(in the rows, 128 means zero)
Each name stands for a flat space through zero: a line, a plane or more. A row that begins with a name and a colon came from that space; any other row is followed by the name of the space it lies nearest, among the names in its block.
nl_zs: [138  92 146 138 134 118 103 102  87 152 112 140 107 135 134 114 126 122
  81 153 174 111 140 133 108]
jz_pf: [197 121  74  89 135 102 116 154 132 181 134 162 103 101 159  98 106  96
 173 105 146 108 165 187 106]
jz_pf: [160 132 118 169 126  62 135  80  10 174 100 192  58  56 163 150  15 124
 158  98 162  83 159 151  84]
mb_jc: [ 92 125 137 132 144 177 109 112  94 163 136 125 107 166 153 116 141 109
 107 138 185 122 107 166 110]
jz_pf: [159  71 175 117 136 172 110 108 117 136 128 112 103 161 109 120 125 120
 108 126 184 113 133 175 106]
gp_cf: [113 139 151 252 117  98 127  96  29 224 144 131   5  47 226 124  57  44
 100 195 113  75 191 160  42]
jj_cr: [169  98 198 104 132  96  86 124 121  71 100  69 134 110  81 142  96 144
 141 122 142 121 181 121 137]
jj_cr: [123 128 148 134 120 130 123 119 125  97 119 114 132 118 117 124 144 132
 140 133 136 142 148 111 145]
mb_jc: [130 108  68 208 147  65 125 173 108 114 152 201  94  60 144  61  25  60
 249 167 112 148 177 112 106]
gp_cf: [144 106 137  72 161 134  97 155 131  99 120 120 154 147  85 134 107 142
 152 118 161 124 110 132 138]
nl_zs: [146 106 138 129 123 121 124 108 118 136 118 135 120 131 124 122 126 133
 108 126 146 124 137 132 122]
jz_pf: [120 117 118 137 116 145 156 114 154 146 138 144 139 149 117 127 143 140
  95 129 110 145  89 113 132]
jj_cr: [163  88 135  80 153 125 114 171 177 159 143 115 148  99  64 133 103 117
 100 190  88 140  79  76 131]
nl_zs: [100 135 148 101 131 159 150 134 174  89 130 100 181 193  88 176 151 183
  83  98  94 129  61 112 147]
gp_cf: [119 126 111  86 138 137 118 133 138 132 114 140 163 173 126 134 193 155
  62 136 147 115  96 115 140]
jz_pf: [111  94 178  81 141 218 126 114 152 102 130  97 159 207  71 147 173 162
  88 116 175 141  60 138 146]
gp_cf: [118 111 133 131 165 142 109 138  70 150 130 152  99 126 129 138  77 109
 131 152 169  97 101 143  96]
nl_zs: [101 152  84 184 122 118 153 140 124 113 147 166 114 115 163 102 104 104
 197 116 110 141 146 138 123]
nh_bt: [142 130 140 134 112  95 110  92  99 162 110 116 108 107 150 119 120 125
 106 124 145 127 164 136 121]
gp_cf: [159 103 123  93 125 163 134 142 175 167 143 125 131 127 112 114 181 113
  87 165 118 137 106 119 132]
gp_cf: [109 131  77 175 146  46 135 189 141  81 126 179 157 106 132 128 115 127
 112 186  51 104 134  50 122]
nh_bt: [110 117 181 147 139 183 145 158 149  62 145  92 130 149  96 166 140 130
 125 150  97 107 110 120 122]
gp_cf: [131 126 132 120 120 129 113 123 138 147 124 111 128 133 144 113 174 120
  89 150 134 128 146 127 130]
nl_zs: [138 126 130 106 133 159 141 117 105 139 125 147 118 128 118 148 125 139
 132 112 155 117 100 141 126]
jj_cr: [107 113 145 170 130 146 131 137 136  79 139 123 124 150 127 113 130 116
 151 136 128 131 146 135 123]
mb_jc: [ 87 175 116 164 160 130 118 149  51 182 149 135  68  72 178 147  40  75
 182 152 129  99 118 153  85]
nh_bt: [106 123 176 134 126 203 141 119 135  98 147  95 119 117  86 130 124 116
 183 135 143 170 105 121 150]
jz_pf: [101 113 124 143 132 136 125 146 167 115 137 123 154 172 128 114 178 128
  70 167 106 130 113 104 129]
jj_cr: [119 156 100  78 180 136 100 178  88 163 134 140 120 115 139 156  81 111
 156 136 149  90  87 151 107]
nl_zs: [116 140 145 158 126  98 129 131 137 129 132  95 126 148 147 156  96 136
  93 115  79 100 134 142 102]
gp_cf: [152 139 129 138 101  68 141  74  76 110  85 157 123 113 138 154 106 176
 121  68 144 108 162 128 131]
jj_cr: [111  85  88 155 140 110 111 136 131  80 119 187 154 193 134  69 157 131
 126 133 176 134 146 129 130]
nh_bt: [152 118 174 165 112 106 137 118 110  86 109 108 107 125 142 164 146 142
  79 132 103  71 180 133 103]
gp_cf: [142 101 140 101 153 160 107 146 108 132 130 136 115 106 103 118 128 105
 146 169 170 127 118 120 128]
nl_zs: [164 100 122 113 131 121 117 116 105 151 115 155 111 125 132 115 131 123
 114 129 168 111 143 146 115]
nl_zs: [149  70 128 112 103 119 109  71 146 160 106 146 148 161 108  68 189 143
  57 143 183 175 134 106 153]
jj_cr: [135 139  84  94 135 147 136 109 113 220 137 159 114 174 167 135 106 134
 104  71 161 106  80 204  98]
nh_bt: [120  74 139 132 140 114  89  99  89 151 108 158 127 101  91  79 129 113
  96 206 190 170 119  59 145]
jz_pf: [114 170 124 145 125 129 126 134 121 156 151  98  99  87 156 120  70  92
 210 107 111 150 148 161 122]
mb_jc: [147  76 155  94 118 193 157  77 140 158 131 148 135 139  51 130 121 155
 111 118 167 179  46 107 152]
mb_jc: [126 152 131 132 125 145 136  98  74 151 125 137  92 113 153 144  90 126
 170  83 165 118 131 175 115]
gp_cf: [127 104 105 167 136  87 119 171 163  98 144 145 138  97 112  81 102  93
 170 181  88 157 155  81 134]
mb_jc: [166 162 138  81 102 109 130 123 155 172 117  82 131  85 139 157 178 138
  77 133  82 119 146 113 141]
mb_jc: [113 155 126 138 144 155 155 164 111  77 137 142 121 118 127 171 114 131
 175 118 109  94 113 133 121]
nh_bt: [146  98 137 138 133 110 154 171 190  39 130 129 171 175  87 159 131 166
 107 115  62  98 121 109 125]
nh_bt: [ 76 132  81 115 171 177 117 163 117 201 161 165 124 136 137 106 121  86
 123 189 151 143  43 118 116]
mb_jc: [119 139 102 149 145 150 140 158 101  98 139 166 106 125 153 125 121 106
 190 123 146 102 141 158 112]
jj_cr: [151 107 115 101 124 130 139 131 174 176 139 132 144 131 105 125 140 132
  78 147  99 143  87 106 131]
nl_zs: [ 93 166 137 146 115 132 126 101 109 173 134  99 110 102 155 129 119 113
 126 134 121 151 125 124 131]
gp_cf: [127 160 143  83 101 166 148 100 168 120 125  84 158 174 123 156 174 173
 121  51 124 144 110 163 156]
gp_cf: [ 84 136 122 119 127 206 139 129 169 136 157 113 145 173 124 104 178 118
 139 129 143 174  83 140 150]
jz_pf: [115 152 123 143 117 117 111  88  74 213 126 127  83  71 169 104 110  91
 130 152 158 149 145 130 121]
jz_pf: [ 83 144 148 171 144 151 141 128 101 115 148 117 108 147 132 157  45 124
 171  98 119 118  97 160 102]
jz_pf: [ 76 146 144 159 147 171 134 122  76 139 142 132  99 117 134 146  86 109
 157 143 148 128  90 132 114]
jj_cr: [107  75 131 171 172  87  85 185 142  68 138 132 147 159 105  93  75 103
 137 183 117 119 144 104 106]
nl_zs: [148 129 154 117 121  89  98 129 142 138 118  78 130 108 131 128 128 124
 101 142 106 124 169 120 127]
nl_zs: [146 160 124 116 121 101 144 157 168  99 133  97 146 128 132 163 111 147
 150  83  63 108 144 144 128]
jj_cr: [132  99 156 127 144 166 134 169 183 118 159  95 134 139  90 137 122 111
 116 167  84 129  97 117 118]
nh_bt: [ 98  99 164 220 101 150 133 101 133  69 137 115 106 153 146  78 164 102
 141 147 142 151 192 136 126]
mb_jc: [134 110 146 102 122 152 117  84 113 144 114 123 130 164 118 121 137 149
 111  92 188 140 117 158 135]
nh_bt: [ 74 180 188 147 117 201 130  91 112 143 158  42  94 109 131 139  68 103
 225  82 141 184 119 176 139]
mb_jc: [120 138 128 143 116 100 120  95 114 195 128 116 112 109 147 122  94 119
  98 133 119 144 123 125 118]
jj_cr: [119 123 139 110 163 118  72 134  72  71 101 121 131 201 154 128 105 144
 158  67 217  77 171 210 106]
mb_jc: [180  92 157  51 117 181 103  77 121 187 115 111 115 125 100 101 168 127
 117 116 219 161 125 159 149]
jz_pf: [150 137 100 120 108  96 149 116 155 148 127 142 141 125 131 127 118 146
 127  92  98 141 126 129 135]
mb_jc: [150 113 127 112 133 157 145 129 116 100 128 158 122 118  99 131 112 134
 185 104 159 132 118 139 137]
nh_bt: [114 133 108  98 150 152 117 174 143  79 127 140 158 146 119 121 190 128
 139 154 143 121 122 110 148]
nh_bt: [141 113 145 152 126 145 173 143 140  78 135 145 126 130  99 170 111 148
 131 120  86 100 107 117 117]
jj_cr: [121 134 126 136 125 152 146 133 148 144 145 121 123 148 140 138 135 124
 113 121 107 120 109 148 115]
nh_bt: [167 129 154 105 114 156 146 107 122 178 131 110  96  96 126 158 126 125
 108 121 122 113 118 149 115]
nl_zs: [119 145 156 153 121  96 107 120 103 107 116  95 115  88 138 126 111 117
 150 142 123 133 179 112 133]
jz_pf: [144 111 143 150 110 150 149 117 142 135 141 128 107  99 117 114 134 108
 141 147 117 148 137 119 130]
[153 169  41 110 109  55 144 124 153 172 126 165 147 141 176 114  91 149
 161  35 100 132 142 176 126]
nh_bt
[147 126 140 123 123 121 126 135 128  97 119 122 128 102 116 130 139 128
 148 134 126 127 156 114 139]
jz_pf
[146 139 136 129 147 172 143 153  94 110 142 134  85 129 150 161  89 111
 194  86 148  73 138 207  90]
jj_cr
[151 131 129  97 138 105  93 136 117 171 124 108 116  85 131 116 110 104
 134 152 138 131 148 125 126]
mb_jc
[108 160 131 111 156 125 106 151  81 147 119 118 116 115 154 168 128 123
  96 155 132  78 116 127 108]
nh_bt
[112 166  94 137 122 109 154 142 157 202 149 124 128 130 168 157 125 126
  62 136  49 107  87 126 103]
jj_cr
[ 91 123 135 122 146 150  85 117 106 158 127 109 126 178 155 104 151 114
  90 143 184 126 122 158 116]
gp_cf
[152 119  96 142 135 119 143 160 137 130 143 164 112 111 140 117 112 105
 157 137 109 110 140 140 109]
jz_pf
[130 132 109  88 115 161 153 104 151 144 126 147 154 161 112 133 166 162
 112  89 145 151  81 133 153]
nl_zs
[165 104 182 113 114 116 104  97 112 140 104  90 113 104 115 135 151 132
  75 151 145 117 165 116 128]
nh_bt
[211 140 143  48 102 127 130  79 101 181 102 117 103  59 110 147 111 146
 168  67 170 140 149 158 149]
mb_jc
[150 110 139 118 134 124 111 130 107 130 119 133 114  98 119 118 130 114
 133 156 153 124 148 117 128]
gp_cf
[139 116 110 132 131 127 137 142 134 112 132 155 129 122 121 115 126 122
 154 131 129 130 132 124 130]
mb_jc
[123 111 114  89 150 155 104 147 150 187 144 124 137 141 118 107 147 106
  91 174 142 143  83 120 127]
nh_bt
[141 146 125 142 127 125 150 124 111 193 148 129  86  80 142 153  53 105
 149 121  94 118 109 148  99]
jj_cr
[122 144 164 151 105 139 150 111 153 154 145  79 114 107 126 151 115 123
 109 132  73 142 120 121 124]
jj_cr
[ 62 150  88 134 147 160 146 138 123 159 144 165 147 162 138 137 144 133
  90 153 123 135  43 102 129]
jz_pf
[112 119 109 165 144 127 123 157 117  87 138 156 120 136 142 101 113 103
 180 139 141 121 152 140 117]
mb_jc
[161 120 128 135 114  73 117 121 133 123 113 122 127 120 140 120 117 134
 119 113 114 116 178 136 121]
jz_pf
[135 127 177 120 106 136 127 113 158  80 117  73 147 136 103 140 164 151
 118 115 113 142 154 116 153]
mb_jc
[120 171 132 145 104  97 145  71  66 123  97 136 113 137 169 168 104 171
 129  43 148  98 151 168 120]
nl_zs
[185 118  90 115 112  65 146 126 149 132 114 164 140 128 131 130 108 155
 123  79 101 110 149 140 122]
jz_pf
[126 125 109 141  96 162 171 109 175 132 138 145 141 171 142 116 207 143
  84 114 110 139 115 135 137]
jj_cr
[108 185 133 156  94  96 127  68  96 154 125  92 103 104 170 119  55 128
 211  38 138 168 174 181 135]
nh_bt
[116 148  98 124 169  74  70 176  91 148 125 126 117 110 172 112  86  90
 147 159 139  93 163 144 100]
mb_jc
[126 161 106 107 128 144 131 122 124 236 148 117 100 119 172 140 117 105
  97 124 116 117  95 168 102]
nl_zs
[135 101 135 114 138  79 104 139 141  71 103 130 173 140  85 123 124 159
 114 137 126 136 136  79 150]
nh_bt

Each name stands for a flat space through zero: a line, a plane or more. A row that begins with a name and a colon came from that space; any other row is followed by the name of the space it lies nearest, among the names in its block.
nc-hp: [106 142 130 111  98 123 108 144 126 132  97 111 130 111 135 120 155 148
 160 108 141 123 101 139 117]
nc-hp: [108 157 108 116 118 148  98 112  99 100 117 120 145 119 147 119 147 118
 127  68 163 108 152  93 113]
jn-lm: [125 127 133 111 152 118 137 125 152 117 155 136 125 116 106 144 145 107
  85 133 136 127 161 122 122]
hf-lc: [146 142 176 101 100  82 104 152 117 132 152 101 180 101  64  79  64 145
 215 175  83 106  89 121 140]
sr-gg: [126 127 144 125 162 104 189 116 175 151 188 126  96 156  94 145 125  71
  79 146 107 153 136 124 112]
nc-hp: [ 98 134 140 103  96  97 155 141 190 157 151 108  87 134 101 136 212 137
 123 154 141 155 106 141  90]
qz-jt: [142 152 132 132  92 124 100 125  95  98 156 124 153 140 112  87 130 127
 167 124 131 118 131 103 123]
sr-gg: [126 133  99 142 124 163 107  72  83 105 130 128 167 126 146 106  99 129
 136  86 161  99 172  34 124]
pr-rn: [ 92  65 140 195 156 134 140  80 101 184  64  98 152 155 158 111  73 170
  71 133 199  77 117 141 141]
qz-jt: [ 86 146 122 144 132 150 158 101  88 191  78  89 110 103 202 149 134 147
 124  91 189 137 105 155  59]
jn-lm: [115 113 185 143 151  82 170 115 111 156 149 108 145  87 104 115 125 113
  87 155 187 116 132 168  74]
nc-hp: [136 154  94 159 113 185 115 133  53 167  49 113 116 136 232 138  72 168
 204  93 106 147  71 165 124]
pr-rn: [137  95 105 141 174 151 126  98 134  98 125 159 146 140 125 138  87 101
  76 102 124 104 177  75 175]
jn-lm: [129 124  83 143 138 166 162 143 161 150  86 148  61 187 182 166 120 101
 140  85  60 175  79 141 164]
qz-jt: [146 176 119 130 124 149 133  91  79 140 185 108 140 126 145 123 103 129
 150 144 136 141 161  90  75]
sr-gg: [106 170 134  76  74 120  79 140 118 147 122  82 154  72 121 118 159 203
 196 157 150 115 119 118  85]
hf-lc: [146  75  86 179 155 174 177  55 137 155 141 157 114 159 157 148  93 142
  94 151 131 144 172  41 137]
qz-jt: [118 154 111  96  79 141 113 136 136 162 114 105 115  99 148 140 160 194
 198 155 120 151 104 115  96]
hf-lc: [125  67 183 145 203  73 196 132 175 144 140 143 126 126  73 137  83  59
  41 144 121 116 124 169 154]
sr-gg: [152 164  84 153  98 181  90 105  68 100 142 134 130 163 178 116 138 149
 153 113 140 136 158  99 118]
sr-gg: [103 152 165  78 139  84 156 156 168 172 136  91 119  97  92 140 109 105
 151 136  94 137  83 155 105]
pr-rn: [133  92 107 143 145 149 156 102 145 132 125 159 110 107 148 160 159 142
  87 142 154 144 167 105 117]
qz-jt: [130 150 136 145 136 149 114 124  46 166  89 100 148  80 193 139  93 181
 145 143 171 121 123 189  81]
pr-rn: [138 146 147 102  94 105  85 143 118  91 162 126 161  95  87 102 167 152
 149 158 149 112 153 124 113]
qz-jt: [153  89 120 191 102 137 138 129  97  82  96 177 123 167 147  85 134  93
 152  76 126 134  97 122 166]
pr-rn: [137 152 141 121  66 109  94 180 112  94 112 131 127 135 119  89 168 129
 203 109 108 136  72 167 137]
jn-lm: [102 120  97  97 190 166 145 111 145 175  70 123 117  66 181 205  91 149
  96 108 127 130 150 118 121]
jn-lm: [107  94 162 133 193 103 175 127 147 174 104 117 124 101 125 158  86 108
  63 138 142 118 120 180 124]
hf-lc: [145 117 122 147  79 138 127 140 109 146  89 133 124 124 153 108 115 170
 221 140  99 148  70 126 135]
qz-jt: [135 161  82  98 139 169 114 124 134 108 134 142 115 129 153 160 123 111
 139  91  90 144 155  83 138]
sr-gg: [124  58 184 141 183  72 170 135 161 121 117 151 151  97  69 119  93  79
  65 132 139  98 125 153 161]
qz-jt: [118 136 138 119 141 121 149 127 134 163 129 109 120 115 132 142 111 129
 129 140 123 137 115 143 107]
nc-hp: [114 115 130 158 143 130 130 110 111 123 115 123 136 161 136 111 113 106
  90  96 156 105 131 130 140]
nc-hp: [151  98 112 181 103 148 138 141 100 111  67 163 117 170 165  96  90 104
 195  73  81 142  59 127 182]
hf-lc: [120 156 100 145  92 172  77 135  57 134  61 110 132 118 209 127 145 194
 169 104 167 122 110 169 108]
hf-lc: [130 135 159 113 137  99 119 153 130 132 134 112 145 122  97 117  96 121
 137 146 106 114 108 162 141]
hf-lc: [136  53 178 137 145  76 202 130 172 160 124 156 127  55  85 135 128 127
 123 182 134 144 109 138 114]
qz-jt: [117 181 125 105 149 137 110 111  96 117 158 101 149 128 131 127 102  93
 112  90 139 110 160 109 104]
sr-gg: [173 131  80 194 120 200  69 101  26  88  97 150 162 181 198  99  58 156
 158 101 124 105 149 105 176]
nc-hp: [128 128 104 149 129 151 167 130 146 170 110 128  74 176 171 152 121 122
 141 122  88 171  85 147 131]
pr-rn: [120 224 127  99 102 138 107 125  70 145 162  73 137 129 151 113 107 117
 190 101 122 136 114 124  66]
jn-lm: [124 140  96 113 129 155 128 119 145 128 132 135 106 130 149 158 157 135
 117 120 126 145 151 105 120]
pr-rn: [106 162 156 112 109 103 147 126 120 178 152  81 122 104 125 126 149 149
 145 160 158 140 109 157  57]
nc-hp: [137 121 120 187 125 158 128  93  56 146 108 120 141 146 182 110  97 156
 129 128 171 120 131 137 109]
sr-gg: [ 93 125 108 128 138 149 109  97 116 119  95 117 145 122 150 130 138 130
  91  74 182  94 157  92 125]
nc-hp: [ 86 111 154 112 138  88 109 134 161  96 119 116 152 137  73 102 154  91
  70  85 167  77 135 124 154]
nc-hp: [108 167 147  97 156 110 115 146 125 123 141 101 134 123 115 137 123  92
  92 104 135 112 136 168 115]
pr-rn: [144  93  86 156 137 177  73 102 114 110  98 144 155 162 152 130  93 189
 105 148 132  92 171  91 192]
pr-rn: [139  84 131 167 133 133 149 125 102 101  92 175 124  88 158 131 170 122
 102 106 179 135 141 152 117]
jn-lm: [109 143 145 134 105 107 120 130 147 162 168  86 110 180 108 118 176 166
  93 191 161 127 126 174 101]
hf-lc: [150 144 107 113 106 147  78 107 112  94 169 131 165 124 109 113 126 165
 148 158 130 109 183  60 135]
qz-jt: [146  91 131 194  98 137 102 139  62  81  65 162 148 141 163  81 137 134
 147  86 165 108 100 165 160]
pr-rn: [131 159 152  84 102  92 124 153 150 108 178 123 131  97  78 118 172 113
 154 146 119 140 131 125  99]
hf-lc: [146  72  79 173 143 173 120  70 124  60 141 195 135 139 143 135 185 129
  41 110 195 114 233  48 149]
sr-gg: [148  90 139 113  94  95 171 162 207 117 157 177  79  99  86 146 233 133
 138 184 109 185 119 139 117]
jn-lm: [129 120 156 129 125 106 101 133 115 132 127 107 167 127  97  98  87 152
 140 158 130  93 119 138 147]
hf-lc: [120 148 132 156  82 147  99 119  38 160  64  89 163 109 185  87  83 185
 219 107 157 109  74 140 101]
pr-rn: [127  91 119 155  95 136 106 141 140 148  82 128 117 155 145 123 150 202
 143 171 134 125  97 160 158]
nc-hp: [107  93 167 116 141  85 132 144 175 164 123 105 135 116  83 132 131 164
  91 192 142 107 117 172 138]
jn-lm: [146 122 131 116 137 118 123 122 135  72 166 162 148 106  91 120 145  91
 108 116 132 120 175  86 136]
sr-gg: [117 146 147 100 123 109 129 118 114 123 138 113 161  79 104 109 109 109
 161 105 138 112 129  87 102]
hf-lc: [122 111 148 126 140 105 140 137 140 112 127 140 130 108 108 127 151 105
  98 119 148 122 133 147 126]
jn-lm: [123 185  97  55 137 148  90 157 158 123 129 112 121 122 127 165 105 124
 163 108  54 135 128 109 151]
sr-gg: [153 203  85 134 100 173 127 125  88 109 176 133  86 178 180 136 161  96
 160  94 104 181 136 121  89]
jn-lm: [132 166 126 103 105 118 119 124 146 109 203 119 121 147  93 120 176 118
 123 151 129 140 161 100 100]
qz-jt: [108 165 126  99 132 129 121 108 128 146 161  94 134 119 122 137 134 134
 114 135 149 122 156 106  89]
[130 103 102 162 148 169 111  82  89 139 100 128 155 130 168 132  84 172
 105 133 163 100 165  94 139]
nc-hp
[128 103 137 149 172 134  96 139  93 113  61 129 169 138 140 115  31 113
 114  85 111  76 109 157 199]
nc-hp
[137  93 119 186 128 141 145  75 108 114 163 149 130 158 134 112 164 135
  64 148 199 122 185  97 109]
qz-jt
[125 175  92 130 136 176  52 100  67 100 138 102 164 160 162 124 108 156
  96 109 165  86 191 110 132]
hf-lc
[159 168 120  88 134 139 137 147 133 154 153 123 119 104 132 157  72 131
 198 160  41 166 111 118 123]
qz-jt
[108 131 131 110 139 129 107 123 129 146 118 106 140  97 133 147 143 171
  96 153 169 108 155 145 108]
jn-lm
[110  95 115 143 104 132 145  90 161 154 140 124 114 135 123 130 184 177
 104 169 176 132 152  83 104]
nc-hp
[133 125 102 151 128 154 140  86 117 116 154 142 123 150 144 127 144 118
 104 114 154 134 169  74 114]
nc-hp
[120 123 144 137 123 107 112 141 114  75 114 140 151 143 103  86 129  71
 125  60 137  98 113 125 157]
nc-hp
[125 158 151  93 114 112  98 136 105 147 137  93 163  71 115 123 114 176
 165 170 142 112 132 140  93]
hf-lc
[126 101 144 112 149 103 141 116 159  92 164 156 141  83  82 136 178 106
  63 139 172 117 190 103 115]
hf-lc
[144 107  95 159 164 176 115 117  93 131  65 144 140 150 182 140  34 131
 137  92  89 113 118 119 188]
nc-hp
[130  98 120 142 130 129 123 131 142  99 106 154 131 149 118 115 125 107
 121  98 116 116 121 110 173]
pr-rn
[145  87 130 148 111 121 139 147 145 105 105 169 115 123 123 121 159 127
 141 128 119 142 109 138 154]
hf-lc
[117 109 114 160 108 152 117 115  99 155  76 119 127 127 177 127 138 188
 138 135 168 123 114 144 119]
jn-lm
[148 102 175 142 141  88 129 144 115 110 145 140 157 104  87 105 115 121
 107 167 144 109 134 171 135]
sr-gg
[126 138 121 141  64 131 108 165 121 133  86 122 103 158 153 105 168 161
 199 120 112 148  58 169 135]
pr-rn
[123 130 166  72 122  86 102 169 160 139 131 110 151  60  78 137 139 174
 147 192 120 115 123 165 123]
nc-hp
[117 171 141  93 118 110 108 162 135 122 144 107 120 124 115 133 161 120
 130 127 124 132 119 173 110]
jn-lm
[121 136 157 104 139  94 157 129 146 126 166 126 130  92  91 129 147  92
 112 131 140 134 140 125  94]
pr-rn
[104 146 106 117 111 148  99 114 129 144 124 101 125 138 147 138 160 175
 116 138 161 119 147 119 110]
sr-gg
[161  92 119 190  86 139 142 111 101 103 131 167 123 160 140  88 150 134
 159 133 139 145 118 104 137]
qz-jt
[122 137 146 138 110 129 109 128  76 167 100  95 148  85 162 125 127 202
 150 170 178 118 118 181  83]
qz-jt
[121 116 135 161 153 127 127  99  98 105 131 127 156 163 121  96  88  82
  87  83 154  91 145 106 148]
hf-lc
[137 138  99 148 120 168 100 112  83 121 107 129 137 138 174 128 116 157
 139 115 142 122 143 118 130]
pr-rn
[115 120 128 141 140 129 120 113 134 130 144 118 124 151 127 135 160 145
  60 151 175 113 164 148 119]
sr-gg
[133 169  61 111 139 190  75  72 119  87 192 129 139 164 143 151 154 146
  68 127 157 113 246  34 123]
hf-lc
